B:
1: [-130  302  -50  140   53    6  272 -421  102 -273  206   13 -161 -153
   79  143 -100  -40  251  -17  126  -92   37  155   76  -50  140 -292
  105 -119  123  -63 -266  360  -15   55  366   -3]
2: [-194 -194  156   30   88  215   59  220   -6  175 -163   -1   64   47
   13 -167  -90   42   50 -120  -81  -71   90    8  -32   68   88  -61
  141  -78  -96    3 -252   76  170  -55    0   78]
3: [ -15 -184   65  256   90   25  223  421 -179  215 -202  -25  -91  239
   -4 -315  200 -128  158   15  -54 -190 -145 -139  -28  164  213 -253
  118 -146   28  237 -264  126  365 -118   44 -118]
4: [   3 -222  140 -244  -40  266 -334  211    9  181 -102   -8  111 -191
  -67 -113 -196  153  -31 -396 -203  147  216  195  190 -146   89  124
   32  -20 -168   23 -103 -218  222 -306 -274   62]
5: [-140   69   55  -52   26  127 -111  168  -49  -47 -251   39   74 -290
 -227  233 -103   55   32 -100  162  -61   91   97  123    0 -291  -98
    0   20  -17  -77  240   29 -106 -141   -6   42]
6: [-253  338 -170  138  141 -113  209 -318   88 -300  202    4  -78 -115
   35   33   57  -57  188   -5   79 -211   27  302   33  -47  110 -237
   33 -134  146  -25  -64  234  108  -24  365  -18]
7: [  52 -198  179   28   35  123   77  278 -153  121 -302    2   20   52
    5 -130  -69  -47   24   46  -35   51  -47 -213   -5  199  -14 -130
   55  -17 -128  140   -8  149   68 -105    1 -106]
8: [ -75 -425  258 -258   86  245 -199  332  -67  242 -316   -7  261   70
   95 -360 -212  104 -195 -131 -327  202  154  -32  -33  148   23  210
   19   33 -352   98   36 -106  192 -208 -215    5]
9: [ 237   -2  -27 -177 -155  156 -168 -180   49  -31  221 -105  -87 -256
   60  -79 -168   67  150 -312 -117  125   74  148  222 -154  354  -58
  -17  -46    6  140 -184  -96  222 -282  -47 -152]
10: [  -1    4  -65  -84   90 -115 -229  297 -157  -25 -171   14   84  -86
 -136 -176  167  -30  -62 -139 -127  -22    9  233  152  -20  -41   -5
 -131  -51  -63  184  331 -159  304 -395 -105 -132]
11: [-501  166  -45  107  234   30  170 -169  153 -128   99   41   51  -32
   35  -51  -15   41  106 -103  -26 -241  168  374  -43  -64   72 -105
  130 -150   47 -158 -233  186  154   41  270  199]
12: [ 331  147  -88  -78 -164   49   86 -401    8 -203  253 -141 -166 -200
  160  -24 -147  -51  210   -5    6  110  -94  -64  127   38  347 -213
  -57   -2   67  223  -56  139   62 -164  207 -336]
13: [-138  -50  140  338  142   55  498   38  -62   44  -98   28 -151  240
  150 -166   18 -142  228  159   40 -155 -108 -212 -112  215  193 -355
  233 -156   28   75 -476  463  123  153  319  -27]
14: [ 197 -338  348 -161 -131  418   41   16  -25  195 -189  -43    3  -74
  154  -51 -446   80   50  -56  -74  277   73 -358   20  176  125  -54
  144   56 -241   60 -298  182 -104  -10  -53  -63]
15: [-311  276  -95  315  267 -234  377  -42  -76 -251  -81   86  -84  105
   -1  -35  226 -177  145  207  118 -269  -93  120  -52  135  -63 -341
   52 -152  116   30   21  401  111   32  414  -35]
16: [-189 -224  280  -87  184  144  130    2  -17   25 -229   83  137  123
  221 -222 -252   18 -102   53 -208  191  137  -84  -90  196    2   24
  106  -25 -300  -18 -150  278   21   31   94   49]
17: [   1  -25  137 -135   96   51  152 -336   15 -200  -18   14   48    7
  292 -152 -273  -22  -33  122 -161  255   61  -69  -35  187  110  -44
    4   13 -218   70  -14  321  -46    6  235 -133]
18: [ 383 -343  323 -195 -181  338 -116  192 -146  204 -280  -36  -26 -130
   43  -35 -348   42   21 -106  -76  345   13 -366  144  134   66  -56
   52   71 -241  161 -109   64  -47 -183 -196 -173]
19: [-261  374  -74  -45  217 -183   93 -446   64 -475   65  114   33 -198
   73  135  -80  -35   -8   57   25   49  125  335   77  -26 -157 -103
  -56  -54  -41 -109  235  320  -94  -40  354    3]
20: [ 282  -64   44   32  -23  -76 -106  383 -277   44 -249   37 -101  -53
 -142  -99  150 -115   55 -101  -25   85 -114  -47  237   24   -3 -186
  -61  -61  -43  271  127    5  245 -374 -130 -239]
21: [-171   21   42    2  215  -86  179 -179   -2 -167    4   51   44  123
  228 -268  -36  -64  -12   68 -200   63   52  115  -45  114  145  -71
   25  -99 -131   70  -79  266  181  -47  244  -61]
22: [ 297 -202  191  -78  -68  129   36   97 -160   62 -190  -15  -53   -5
  108 -151 -166  -55   34   18  -96  240  -61 -275   84  169  123 -123
   18    8 -169  222  -62  164   64 -162  -17 -229]
23: [-335  -38   13  156  106  145  -28  401  -11  185 -155   25   21  -68
 -239  -11   99   51  136 -260   56 -318   98  236   68  -96  -25 -140
  152 -139   91  -63 -209  -50  249 -138  -58  192]
24: [-165  101   60  -86  116   38    1 -123   12 -176 -101   55   77 -169
    5   74 -155   31  -17  -21    5   56  119  141   50   33 -132  -53
    3   -9  -96  -65  139  169  -69  -73  137   19]
25: [ -27 -367  225   69  -21  348   57  485 -101  383 -307  -65   32   77
  -57 -179 -100   34   97  -91  -29  -99   -8 -239  -44  166   98 -110
  171  -35  -77  104 -283   12  160  -66 -122   10]
26: [  53  145   60   45    0   33  151  -84 -103 -196 -186   26  -61 -190
  -43  222 -126  -71  102  152  209   38  -64 -155   68  159 -188 -256
    1   28   -3   26  186  320 -216  -18  224 -141]
27: [  -6  112  -82  145  -54   80  -29  229  -59   48  -48  -44 -120 -215
 -249  116  107  -14  238 -198  179 -253  -35  127  177  -98   33 -259
   59  -98  195   67  -65  -41  174 -217    2  -47]
28: [ 201 -266  263   32  -23  178  174  168 -153  141 -252   -3  -62  103
  130 -159 -166  -70   65   74  -65  171  -72 -359    4  234  117 -174
  106  -20 -169  182 -212  262   48  -49   24 -158]
29: [ 343 -309  288 -132  -22  117  159   -7 -192   18 -275  -32   16  156
  308 -285 -254 -106  -73  245 -196  393 -115 -487  -55  391  131  -71
  -15   74 -324  293   32  316  -27  -67   86 -341]
30: [-102  -93   97    1  139  -31 -165  538 -226   73 -461  102  116  -60
 -252  -34  115  -37  -93  -78   -7  -27   23   77  122   57 -315  -49
  -40  -28 -124   69  328  -35  126 -283 -143   -9]
31: [ 237   91   33  -57   39 -144   88 -213 -138 -259  -26   33  -93  -42
  165 -108  -54 -130   19   99  -95  256  -80  -51  127  111  104 -167
  -87  -29 -119  217  119  272   63 -187  181 -292]
32: [ 481  -95   84   12 -269  196 -219  432 -224  206 -187  -54 -223 -302
 -299  158   -4  -20  234 -308  150   55  -98 -150  367 -119   58 -264
   24  -32   85  227  -94 -130  151 -398 -280 -203]
33: [  39  -51  179  127   38  106  308   -9 -104  -36 -217   19  -81   36
  100   11 -146  -98  119  198   94   43  -87 -312  -43  259  -12 -275
  116  -21  -76   79 -119  412 -106   76  228 -123]
34: [-145   -3  -30 -107  -51  256 -208   90  101   91   44  -75   55 -303
 -172   59 -120  151  127 -363   15 -152  175  285  139 -174   73  -15
   61  -45   63  -59  -98 -202  147 -218  -98   97]
35: [ 256 -140  170 -255 -216  346 -264   -6   11   91  -29  -50  -30 -361
  -52  114 -360  142   86 -346  -30  244  152   -6  257 -127  101  -15
   46   33 -108   27 -148  -84   -7 -245 -197  -44]
36: [ 244  109  -87  -35   -4 -159  -69    2 -158 -168   -3  -15  -89 -102
   -6 -125  111 -112   60  -44  -72   88  -96   79  191   14  128 -151
 -131  -52   -8  263  201   32  233 -340   46 -302]
37: [  71   37  201 -160   52   53  131 -330  -46 -277 -168   67   40 -126
  190   89 -349  -26  -62  206   -7  335   46 -187   15  224 -145  -87
  -28   84 -243   11  189  409 -289   24  238 -148]
38: [-270  -72   49 -108  132  139  -30  -64  103    4   28  -12  142  -34
  100 -200 -138   95   -6 -167 -190  -22  190  250  -16  -18  139   65
   64  -67 -113  -39 -135    6  195  -90   59   93]
39: [ 334 -497  279 -175 -119  285 -216  558 -232  378 -397  -56   67   34
  -24 -284 -134   23  -63 -146 -205  231  -30 -307  100  159  104   32
    8   36 -257  278  -15 -152  222 -328 -348 -199]
40: [  34 -413  338 -342   70  252 -114  106  -71  111 -343    5  266   61
  228 -309 -376   80 -248   45 -323  390  136 -214  -73  276  -29  208
  -19  110 -462  103  152   69  -14 -117 -104  -85]
41: [  44   15  108  -61  -19  120    2  -19  -50  -76 -140   12  -14 -189
  -31  109 -175   11   65  -36   61   94   36  -43  108   58  -79 -128
   24    7  -66   24   51  160  -76 -109   64  -74]
42: [-239  115  -25   78   72   88  -13  120   11  -23  -88   22    8 -196
 -185  129    4   32  123 -159  128 -203   87  215   96  -75 -103 -152
   72  -79   79  -78  -10   39   63 -110   70  101]
43: [ 298  -39  111  -61   -9  -31  109 -121 -152 -137  -86    3  -84   12
  189 -154 -109 -117   34  113 -106  270  -94 -197   86  181  145 -157
  -51    0 -154  240   41  267   52 -150  130 -303]
44: [-396  237 -101   -3  314 -236  -32  -17  -15 -281  -85  125  140  -64
  -57  -65  142  -31  -86  -35  -79  -96  125  453   58  -44 -184  -22
  -72  -98  -58  -49  309  100  163 -175  172   65]
45: [ 137 -182   45 -130  -86  162 -327  415 -115  214 -163  -50   38 -185
 -193 -120    9   67   32 -348 -101   11   60  127  224 -112   80    4
  -23  -35  -50  159   36 -284  307 -408 -297  -76]
46: [ 708 -325  211 -132 -212   77 -222  486 -400  195 -378  -26 -125  -62
  -71 -165  -24 -112    8  -85 -107  377 -193 -397  285  137   81 -139
 -106   44 -194  453  153  -54  193 -469 -320 -444]
47: [  51  -39  -26  114  -14   40  -69  416 -153  141 -163  -33  -70  -64
 -216  -76  171  -50  144 -166   48 -183  -71   54  141  -20   51 -203
   25  -93   95  171  -12  -83  290 -280  -91 -100]
48: [-126  324 -232 -167   25  -48 -168 -307  103 -318  187  -68   75 -364
  -73   97  -43   63   48 -136   26  -96  105  409  133 -115   -6  -18
 -145    1   82   -2  354  -89   54 -241  153  -94]
49: [  53  310 -111  130  -21  -72   73  -55  -86 -223  -33    5 -152 -275
 -182  264   64  -83  212   -4  260 -134  -82   77  178  -25 -108 -327
  -21  -48  175   53  161  180  -47 -150  190 -139]
50: [-249  139   57  297  126   49  351   72  -54  -62 -185   61 -105  -22
  -91  164   16  -89  211  129  253 -246  -52  -79  -32  132 -137 -362
  168  -93  107  -70 -150  399  -78  120  298   55]
51: [  56  -15   86  -71  -42  143  -89  138  -90  -10 -219   -9   21 -222
 -126  127 -133   21   42  -51   96   42   17  -55  116   69 -149 -108
  -11   37  -52   42  180   55  -69 -166  -16  -81]
52: [  27   28  101   41   28   59  145  -51  -63  -85 -111   17  -63  -62
   42   29 -115  -53  103   42   50   49  -17  -85   57  103    3 -198
   60  -32  -45   57  -62  268  -25  -47  155  -95]
53: [ 200 -323  238  132  -73  249  176  399 -185  300 -297  -53 -103  120
   14 -174  -74  -69  151   25    6   14 -130 -406    1  227  161 -241
  158  -44  -74  215 -302  165  137  -69  -47 -146]
54: [-239 -101  174  -76  202   29 -137  370 -146   18 -454  139  191  -65
 -150   -2  -36   19 -161  -44  -41   56  131   97   60   91 -372   25
  -14    0 -221  -43  308   62    1 -171  -75   86]
55: [-111  -37   27  -81  152  -28   21  -76   -7  -91   -9    6   79   51
  156 -277  -39   -9  -38  -38 -227   71   74  160    5   55  154    4
  -16  -72 -143  102  -15   93  229 -153  100  -75]
56: [-306  -47  173  -39  210   54   10  155  -63  -47 -348  118  163  -50
  -51   18 -114   16 -109   34  -19   32  131   71  -16  119 -304  -15
   41   -6 -187  -98  182  193  -70  -40   70  113]
57: [-243  570 -247  148  222 -345  306 -573   53 -596  222   60  -96 -139
   89  120  104 -147  143  201  137 -144  -37  330   31   22  -31 -300
  -77 -106  144  -17  227  430  -37   -1  569 -126]
58: [  -4  106  -98  101  -92  171  134 -109   65   -3  167 -142 -117 -169
  -25   32  -45   11  289 -100  127 -238  -40   32   44  -11  256 -251
   86  -73  194   76 -230   52  118  -65  170  -97]
59: [ -91  334 -212   83  -15  -27  -11 -108   32 -206  127  -46 -102 -323
 -192  210   70   -5  229 -145  206 -249    2  289  170 -136    2 -249
  -20  -80  232   -3   98   24   75 -176  173  -53]
60: [-154 -146   87   51  135   15 -130  675 -241  163 -531   52  153  -10
 -288  -62  161  -34  -83  -10   35 -144  -29   -6   32  149 -340  -64
  -38   -5  -92   90  391  -75  128 -254 -146  -20]
61: [ 159  130   54  208   -7  -23  345 -150 -114 -155  -30   17 -238  -13
   88   53  -36 -159  245  150  148   14 -159 -212   70  143  122 -397
   93  -79   66  136 -206  436  -17   10  299 -201]
62: [-277  294  -13  184  123    3  251 -145   16 -248  -94   66  -58 -193
 -112  303  -52  -45  171  102  289 -194   10   75   15   57 -228 -304
   94  -56  114 -143   51  374 -193   93  344   63]
63: [  35  184  -34  -17  -73  111   29 -167   17 -170   13  -44  -74 -315
  -83  237 -150   15  168  -42  191  -37   13   28  125   -5  -46 -213
    5    7   85    2   82  143 -119  -86  159  -93]
64: [ 511  106  -82 -212 -218   -6 -314  -83 -126 -145  102  -65 -147 -383
  -85   54  -59  -12  123 -276  -32  243  -29  109  388 -169  169 -116
 -166    1   17  262  179 -140  164 -475 -134 -334]
65: [-120  -43   66  233   37  152  295  150  -45   95 -133  -48  -76   60
  -10  -49   -1  -62  212   76  122 -230  -85 -161  -77  176   93 -290
  160  -80   83   61 -232  237   75   48  194  -41]
66: [ -16  243 -118  112  127 -250   40  129 -192 -242 -204   59  -32  -99
 -158   54  215 -150   37  117  121  -98 -122   93  115  100 -215 -243
 -123  -34   52  142  436  161   66 -221  172 -201]
67: [  97  -67  144 -243   71    2  -41 -124 -102 -181 -207   21  135  -61
  166 -126 -220  -24 -162  144 -157  313   34 -107   13  222  -94   37
 -119   87 -293  131  360  179  -78 -150   91 -219]
68: [ -23 -222  228  264    3  232  247  462 -170  268 -373   11 -105   87
 -113    3  -21  -76  186   42  152 -143 -106 -333  -15  200  -41 -318
  217  -78    5   77 -293  247   45   21   29   -8]
69: [ -54 -268  224  -94  183   27   25  283 -175   67 -399   59  179  169
  112 -316  -59  -54 -177  120 -225  166   17 -146  -71  280  -94   37
  -26   17 -310  155  190  139  110 -131  -15 -102]
70: [  15  -45   50  -88  -64  223  -63  -59   63   38   64  -54  -21 -186
    6  -24 -185   80  129 -233  -43   19  107  106  122  -78  188  -74
   82  -49  -11   20 -219   -7  121 -151   -8    0]
71: [ 158   95  -24  -51  -31    0   -1 -130  -59 -147   34  -28  -74 -163
   30  -22  -57  -44  102  -51   -8   80  -25   38  143    8  121 -157
  -45  -25   -1  147   53  105   85 -198  102 -202]
72: [-203   78 -201   73 -112  295  -91    8  232  179  385 -183  -94 -262
 -152  -37   19  152  368 -515   33 -437  143  438  131 -334  466 -138
  168 -184  318  -33 -550 -280  428 -190  -27  139]

[-153 -298  222  -30 -221  121  271  354  -83    7  -86  109 -198 -228
   93 -221  -45  134  170  -30  154 -153    3  666 -389   82 -177 -121
 -193   79   92   25]
66
[ 159  164  -20 -707  412 -398  328  428  -86 -320    2  350   64 -303
 -117 -235 -177   16  200    6   18  404   63 -313 -430  138 -122    7
 -118 -130  382   13]
3
[  72  118   88  -82  430  -24  447  273 -173  -89  204   61 -155  -36
   16   79 -271   99  238  103  360  333  136  330 -520  320 -341 -115
   31  124  104  -89]
60
[ 201   59    6  476 -495  125  -75 -273   81  373  -23 -180 -108  392
 -387  218  135   37  -35 -352  340 -241  436   77  185 -198  133 -414
  378 -411 -357 -168]
18
[ 118   52  -59  382   48  289   60 -199 -104  150  146 -160 -106  284
    2  111 -157  113  -59   83  213   32   53  358   41  123 -174 -233
   86    0 -137 -120]
5
[ 148 -159  -33  178 -114  292   28  102  -86   37  121   53   75  -47
   32 -258 -160   77 -156   34  171 -167  -59  440   26   65 -118 -213
 -205  -78   42 -106]
59
[ 171  256 -163 -323  507 -190   91 -267  -53 -265   76   50   49   21
 -124   78  -93   -9  -39  181 -150  470  -47 -448   23   29  -69   25
  147   11  167  -15]
2
[  69 -307  135  375 -188  293  116 -129   77   11  150 -120  -57 -404
 -170  -57  137 -108 -175 -156  475 -264  242  432 -133 -130    9 -221
  168   77  -50 -238]
44
[ -36  118 -154 -310  559    7   80 -244 -153 -288   17   27  -59   25
  198  -44 -186  114  -39  424 -375  471 -374  -86    4  168 -224  121
 -120  281  251  105]
42
[  -3  -50  208 -101 -487 -250  171   36   17   44 -158  180  -38  169
 -383  134  139   72  174 -254   15 -151  282   54    0 -215   80 -216
  254 -321 -203   60]
29
[ 182  362 -233 -243  291 -129  -16    0  -39  116 -132  -72 -194  270
  -43  -37 -127  125  147  -49  -27  394   92 -370 -171  118  -44 -135
  -22 -244  154  -27]
68
[ -41   -8    3 -135   14   35  119  154 -103   24 -113   51 -168   75
   88 -146 -116  164  133   60  -61  103  -70  244 -197  114 -150  -99
 -171  -26  113   53]
32
[ 163  -61   21  -90 -410  -39   34  299  -38  115  -91  218   88   95
 -179 -252  -70  110   31 -212   75 -212  118  145    9  -63   21 -267
 -140 -430   -7  -22]
61
[ 122  -60  107  121 -428  -34   84   24   44  146  -52   55  -19   85
 -333   27   97   27   47 -294  235 -212  323  121   -9 -166   78 -297
  197 -341 -164  -90]
22
[ -82   -2   29 -322  438  -98  247 -116  -95 -338   31   85  -80 -205
   49   19  -70   35   56  271 -158  362 -167   14 -202   92 -188   98
   30  290  212   60]
45
[-209 -317   67   65  -60  256    8 -346  -52 -183  -67  -31  -89 -151
  148  -86   62   67 -164  275 -297  -65 -343  411  155  -77  -97   39
  -78  324   48   91]
48
[ 294  -14  -93  353  -83  160 -100 -480  144   38  161 -193   78 -117
 -374   89  169 -164 -308 -187  335 -105  304 -176  228 -250  173 -253
  377 -162 -122 -272]
38
[-289 -100   84  -37 -271  -15  -30 -494  -45  -42 -282  -22 -190  346
  -19  198  157  175   30  182 -563   18 -244  129  312 -187  -10    4
  153  103 -163  252]
37
[  33 -171   91  -11 -155  -18   71 -233  101 -138  -18   22    5 -317
 -260  -12  211 -102 -116 -119   90  -92  145  -26   15 -244  108 -106
  232  -13    9  -79]
55
[  42   15   -1 -311  279  -67  238  233  -82 -160   13  124  -82 -226
   46 -188 -134   62  109   69   62  233  -24   87 -362  147 -167  -25
 -140   55  262  -17]
47
[ 298 -123   39  125 -289  121  122  402   19  140  109  116   82 -225
 -212 -302  -79  -19  -39 -325  543 -272  334  291 -233  -13   -1 -355
  -89 -370   42 -236]
15
[ -33   42   44  126  269   79  208 -281  -57  -69   91 -147 -214   31
  -35  235  -25   46   59  134  124  244   59  186 -176   77 -168  -71
  243  234  -36  -54]
54
[ 520  330 -195  323   -1   51  -24  -43   72  330  177 -180   -4  228
 -411   78  -65  -54  -50 -394  648   39  582 -276  -70  -12   83 -449
  296 -530 -126 -358]
25
[-102   87   93  -72   90 -204  144 -584   -7 -194  -55  -39 -117  192
 -264  444  174   15   54  125 -245  262   43 -201  150 -176   -6    3
  493  134 -167   99]
40
[-197   -3   96 -237  441  -42  326  -46 -107 -213  -38  -30 -303 -150
  152   76  -61  100  210  251  -73  399 -112  215 -418  175 -258   86
   29  379  191   74]
30
[ 150  -14  -63  362   22  185  -53 -581  110   17  115 -257  -60  -59
 -263  193  179 -117 -232  -71  231    4  213  -79  171 -197   91 -184
  406   22 -124 -206]
4
[ 249   15 -108  227 -105  140 -103 -331   46   41  101  -79   97   62
 -243   11   43  -46 -236  -83  131  -78  136  -84  261 -151   84 -228
  189 -200  -88 -164]
70
[ 319   79 -189   11  269   69  -29 -295   -2 -187  223   11  220 -138
 -189  -66  -65 -104 -301   78   89  135   12 -256  196  -57   10 -116
  113  -84  102 -173]
11
[ 112 -268  113  342 -591  215  -10   11   74  203  -16  -12   -6  -72
 -243 -131  127    1 -113 -307  326 -444  263  396   56 -207  106 -339
   80 -282 -160 -144]
71
[ 253   82  -44  232 -418   53  -49   40   25  322  -43  -25  -35  314
 -297  -26    2   79    8 -331  282 -199  344   48   71 -104   86 -388
  117 -502 -183 -133]
33
